Below is a small trained network, with its code and all its weights. Each question gives an input and a target symbol and asks what happens when units are switched off, that is, made to give their printed mean instead of their output.

import numpy as np


def w(rows, s, z=0):
    codes = np.array(rows[::2]) - 128.0
    scale = np.full(codes.shape[1], s)
    scale[-1] = z or s
    return codes * scale


def f(y):
    return y / 2 * (1 + np.tanh(0.7978845608 * (y + 0.044715 * y**3)))


def softmax(a):
    e = np.exp(a - a.max(-1, keepdims=True))
    return e / e.sum(-1, keepdims=True)


def log_softmax(a):
    a = a - a.max(-1, keepdims=True)
    return a - np.log(np.exp(a).sum(-1, keepdims=True))


def net(x, mask):
    ids = ['αβγδεημξστφψω'.index(c) for c in x.split()]
    T = len(ids)
    res = E[ids] + P[:T]
    u = 0
    for l in range(2):
        r = res
        for j in range(3):
            rows = slice(4 * j, 4 * j + 4)
            q, k, v = (r @ M[l][rows].T for M in (Q, K, V))
            z = softmax(np.where(np.tri(T) > 0, q @ k.T / 4**0.5, -1e9)) @ v
            o = O[l][rows]
            res = res + np.where(mask[u + j], z, o[:, -1]) @ o[:, :-1]
        u += 3
        y = f(res @ A[l][:, :-1].T + A[l][:, -1])
        res = res + np.where(mask[u : u + 4], y, B[l][:, -1]) @ B[l][:, :-1]
        u += 4
    return log_softmax(res[-1] @ U[:, :-1].T + U[:, -1])


Q, K, V, O, A, B = {}, {}, {}, {}, {}, {}
E = w([
[175,134,134,166,134],'α',
[159,171,111,221,170],'β',
[170,130,146,169,115],'γ',
[171,95,119,184,117],'δ',
[200,134,137,156,157],'ε',
[185,91,142,152,160],'η',
[142,196,120,254,100],'μ',
[171,70,155,149,129],'ξ',
[140,213,141,177,203],'σ',
[114,57,132,162,103],'τ',
[83,201,138,189,162],'φ',
[58,133,110,212,134],'ψ',
[78,112,163,128,122],'ω',
],0.0053)
P = w([
[146,145,94,116,102],'0',
[143,125,111,167,146],'1',
[111,126,84,126,132],'2',
[120,131,158,116,111],'3',
[111,113,112,173,172],'4',
[80,122,76,114,140],'5',
[92,107,206,136,143],'6',
[81,106,109,172,189],'7',
[57,121,70,108,146],'8',
[249,199,107,244,74],'9',
],0.017)
Q[0] = w([
[122,133,149,232,140],'0.h1',
[102,102,20,154,179],'0.h1',
[89,84,215,252,192],'0.h1',
[157,138,180,91,166],'0.h1',
[143,108,149,165,124],'0.h2',
[165,95,106,104,142],'0.h2',
[112,115,131,121,142],'0.h2',
[134,178,118,178,72],'0.h2',
[112,146,162,129,138],'0.h3',
[112,145,121,156,100],'0.h3',
[143,143,77,98,154],'0.h3',
[108,67,139,157,81],'0.h3',
],0.046)
K[0] = w([
[37,111,177,70,121],'0.h1',
[38,193,35,155,198],'0.h1',
[2,51,199,36,178],'0.h1',
[182,66,140,93,136],'0.h1',
[172,108,150,99,97],'0.h2',
[75,121,152,133,126],'0.h2',
[127,164,150,165,124],'0.h2',
[152,97,59,77,117],'0.h2',
[130,157,150,126,108],'0.h3',
[88,119,135,102,137],'0.h3',
[118,154,56,107,136],'0.h3',
[122,113,172,156,157],'0.h3',
],0.038)
V[0] = w([
[204,137,134,32,218],'0.h1',
[165,158,133,117,190],'0.h1',
[164,91,125,116,156],'0.h1',
[152,2,115,119,103],'0.h1',
[112,121,90,117,148],'0.h2',
[133,131,148,131,121],'0.h2',
[126,157,146,125,96],'0.h2',
[110,147,98,113,122],'0.h2',
[149,122,133,117,117],'0.h3',
[102,153,116,123,131],'0.h3',
[153,158,123,71,99],'0.h3',
[102,136,122,140,136],'0.h3',
],0.013)
O[0] = w([
[85,250,163,230,138,4],'0.h1',
[196,188,134,133,175,119],'0.h1',
[163,142,129,201,112,100],'0.h1',
[126,69,119,255,43,85],'0.h1',
[106,85,153,95,159,133],'0.h2',
[129,146,128,140,117,122],'0.h2',
[163,140,102,99,109,113],'0.h2',
[144,85,127,49,149,122],'0.h2',
[125,120,118,107,99,99],'0.h3',
[134,97,138,168,124,140],'0.h3',
[128,49,116,133,28,42],'0.h3',
[133,125,138,159,151,160],'0.h3',
],0.0075,0.0038)
A[0] = w([
[106,184,228,53,6,63],'0.n1',
[141,158,46,101,104,31],'0.n2',
[85,164,108,125,88,255],'0.n3',
[185,100,175,102,90,96],'0.n4',
],0.014,0.0033)
B[0] = w([
[87,191,125,80,86,254],'0.n1',
[169,66,189,108,132,229],'0.n2',
[254,105,136,118,131,246],'0.n3',
[107,146,122,171,105,210],'0.n4',
],0.021,0.00074)
Q[1] = w([
[123,105,61,110,101],'1.h1',
[117,50,255,165,171],'1.h1',
[76,181,120,35,128],'1.h1',
[167,32,132,93,136],'1.h1',
[169,114,167,117,82],'1.h2',
[133,117,188,110,167],'1.h2',
[157,84,209,153,148],'1.h2',
[160,169,94,117,93],'1.h2',
[56,167,177,133,115],'1.h3',
[117,122,146,117,185],'1.h3',
[166,121,251,135,151],'1.h3',
[86,94,187,193,170],'1.h3',
],0.032)
K[1] = w([
[138,78,105,137,174],'1.h1',
[53,181,125,76,79],'1.h1',
[252,132,26,100,137],'1.h1',
[112,135,3,120,147],'1.h1',
[88,129,216,154,101],'1.h2',
[108,172,51,112,135],'1.h2',
[55,126,157,168,164],'1.h2',
[133,131,232,111,127],'1.h2',
[173,188,56,129,37],'1.h3',
[97,152,90,107,187],'1.h3',
[77,192,186,115,82],'1.h3',
[27,168,78,171,116],'1.h3',
],0.028)
V[1] = w([
[138,132,105,168,147],'1.h1',
[154,117,25,120,154],'1.h1',
[52,146,133,133,143],'1.h1',
[143,112,165,120,94],'1.h1',
[116,56,131,191,247],'1.h2',
[225,115,103,87,122],'1.h2',
[88,178,45,156,124],'1.h2',
[143,82,149,153,184],'1.h2',
[199,233,105,207,168],'1.h3',
[126,183,170,225,50],'1.h3',
[249,199,177,97,215],'1.h3',
[163,38,135,217,81],'1.h3',
],0.018)
O[1] = w([
[129,119,101,105,143,104],'1.h1',
[89,150,54,112,124,138],'1.h1',
[205,131,119,153,88,72],'1.h1',
[104,111,165,126,140,154],'1.h1',
[69,170,31,104,182,227],'1.h2',
[205,144,110,190,101,217],'1.h2',
[131,104,88,87,154,70],'1.h2',
[104,159,90,130,150,195],'1.h2',
[146,73,139,196,212,101],'1.h3',
[74,51,178,172,117,10],'1.h3',
[147,152,145,104,254,198],'1.h3',
[32,92,43,91,123,110],'1.h3',
],0.019,0.013)
A[1] = w([
[167,136,162,67,123,8],'1.n1',
[157,52,104,4,97,62],'1.n2',
[151,126,93,77,110,90],'1.n3',
[144,139,118,139,155,28],'1.n4',
],0.019,0.016)
B[1] = w([
[102,87,28,227,135,190],'1.n1',
[136,237,124,214,104,181],'1.n2',
[117,35,220,110,144,252],'1.n3',
[1,167,176,134,17,220],'1.n4',
],0.014,0.035)
U = w([
[183,162,177,150,190,172],'α',
[96,191,103,111,118,121],'β',
[159,127,250,160,52,134],'γ',
[115,110,10,91,54,177],'δ',
[104,131,240,180,207,76],'ε',
[118,84,78,182,235,141],'η',
[227,183,35,89,122,255],'μ',
[30,26,178,202,87,56],'ξ',
[102,129,177,224,109,79],'σ',
[93,135,138,147,3,76],'τ',
[140,158,75,182,116,137],'φ',
[105,120,184,67,58,153],'ψ',
[154,123,125,173,46,159],'ω',
],0.0045,0.024)

Each question gives the input, a string of symbols that net reads in full, and the target symbol t.
The units are the heads (4 rows each of Q, K, V and O) and the neurons (one row each of A and B). Each row of codes is followed by its name. A weight is (code - 128) times the scale printed after its matrix; where a second scale follows, it is the last column's (O, A, B and U).
mask holds one flag per unit, layer by layer, with each layer's heads first. A switched-off unit (its flag False) gives its mean, the last column of its rows in O or B, instead of its output. The means were averaged over made-up inputs and are rounded, as every weight is.
A unit's drop is (log p(t) with every unit on - log p(t) with that unit switched off) / (log p(t) with every unit on - log p(t) with every unit switched off).
The circuit of an input: a set's keep is (log p(t) with only the set's units on - log p(t) with every unit switched off) / (log p(t) with every unit on - log p(t) with every unit switched off). Starting from the 12 units with the biggest drops (on a tie, the unit counted first), units are removed one at a time, each time the one whose removal leaves the highest keep (on an exact tie, the one counted first), for as long as the keep stays at least 0.8.
units of the circuit, in order: the units of the circuit, biggest drop first
most important unit: the unit with the biggest drop
top k neurons: the k neurons with the biggest drops, biggest first
k most important neurons of layer l: the k neurons of layer l with the biggest drops, biggest first
heads that matter: for each layer, one digit per head in row order, 1 if its drop is at least 0.15 and else 0, layers parted by /
input γ ξ φ β, target γ: top 3 neurons	(0.n1, 0.n2, 0.n4)
input α ξ μ ω η, target μ: units of the circuit, in order	(1.n3, 1.n4)
input δ φ γ, target ξ: heads that matter	100 / 001
input η η ξ μ ξ, target η: units of the circuit, in order	(1.h3, 0.h1, 1.n4)
input σ γ ε ξ δ ξ η, target ξ: most important neuron of layer 0	(0.n4)
input ω ξ α δ η, target ξ: units of the circuit, in order	(1.h3, 0.h1)
input ω ω η φ δ γ μ τ, target δ: heads that matter	111 / 001
input γ σ τ ξ γ τ σ ψ ω ε, target σ: top 2 neurons	(1.n4, 1.n1)
input ψ β ψ ε, target ψ: top 3 neurons	(0.n2, 0.n1, 1.n3)
input ω μ ω, target σ: heads that matter	100 / 011
input ξ ε φ γ μ δ γ δ ψ, target γ: heads that matter	101 / 101
input ξ γ β ξ γ φ σ, target ξ: units of the circuit, in order	(1.h3, 0.n4, 0.n2)
input δ δ ε ω δ σ, target β: top 2 neurons	(1.n4, 1.n3)
input ξ φ ε δ, target ξ: heads that matter	101 / 111
input β η γ δ φ ξ ε σ, target ε: most important unit	1.h3
input γ σ φ μ, target γ: top 3 neurons	(0.n1, 0.n4, 0.n3)
input σ η ξ μ μ ξ δ μ γ γ, target δ: units of the circuit, in order	(0.h1, 1.h3, 1.n4)
input ξ γ γ ψ γ ε α, target ψ: 2 most important neurons of layer 1	(1.n3, 1.n2)
input τ τ σ φ, target τ: units of the circuit, in order	(1.h3, 0.n1, 0.h1, 1.n2)
input ε γ γ ξ ε ψ δ η, target ψ: units of the circuit, in order	(1.n3, 0.h1, 1.h3)
input η β γ ξ γ ψ, target γ: units of the circuit, in order	(1.n3, 1.h3, 0.h1, 1.n2)
input α η γ γ, target α: most important unit	0.n2
input η δ ξ ε η ε η ψ, target ψ: units of the circuit, in order	(1.n3, 0.h1, 1.h3)
input ξ ε γ ξ, target ξ: 2 most important neurons of layer 0	(0.n3, 0.n2)
input δ ω γ ξ γ ξ σ ε, target ε: 2 most important neurons of layer 0	(0.n2, 0.n3)
input ε φ γ ε α μ ξ, target ε: units of the circuit, in order	(0.h1, 1.h3)
input μ σ φ γ ξ β, target ψ: top 3 neurons	(0.n2, 1.n4, 1.n3)
input α ξ δ δ γ ξ γ ε ξ α, target γ: heads that matter	110 / 111
input δ δ τ α δ η μ, target α: 3 most important neurons of layer 1	(1.n4, 1.n3, 1.n1)
input ω μ μ μ β ε γ, target μ: units of the circuit, in order	(1.n4, 1.n3)
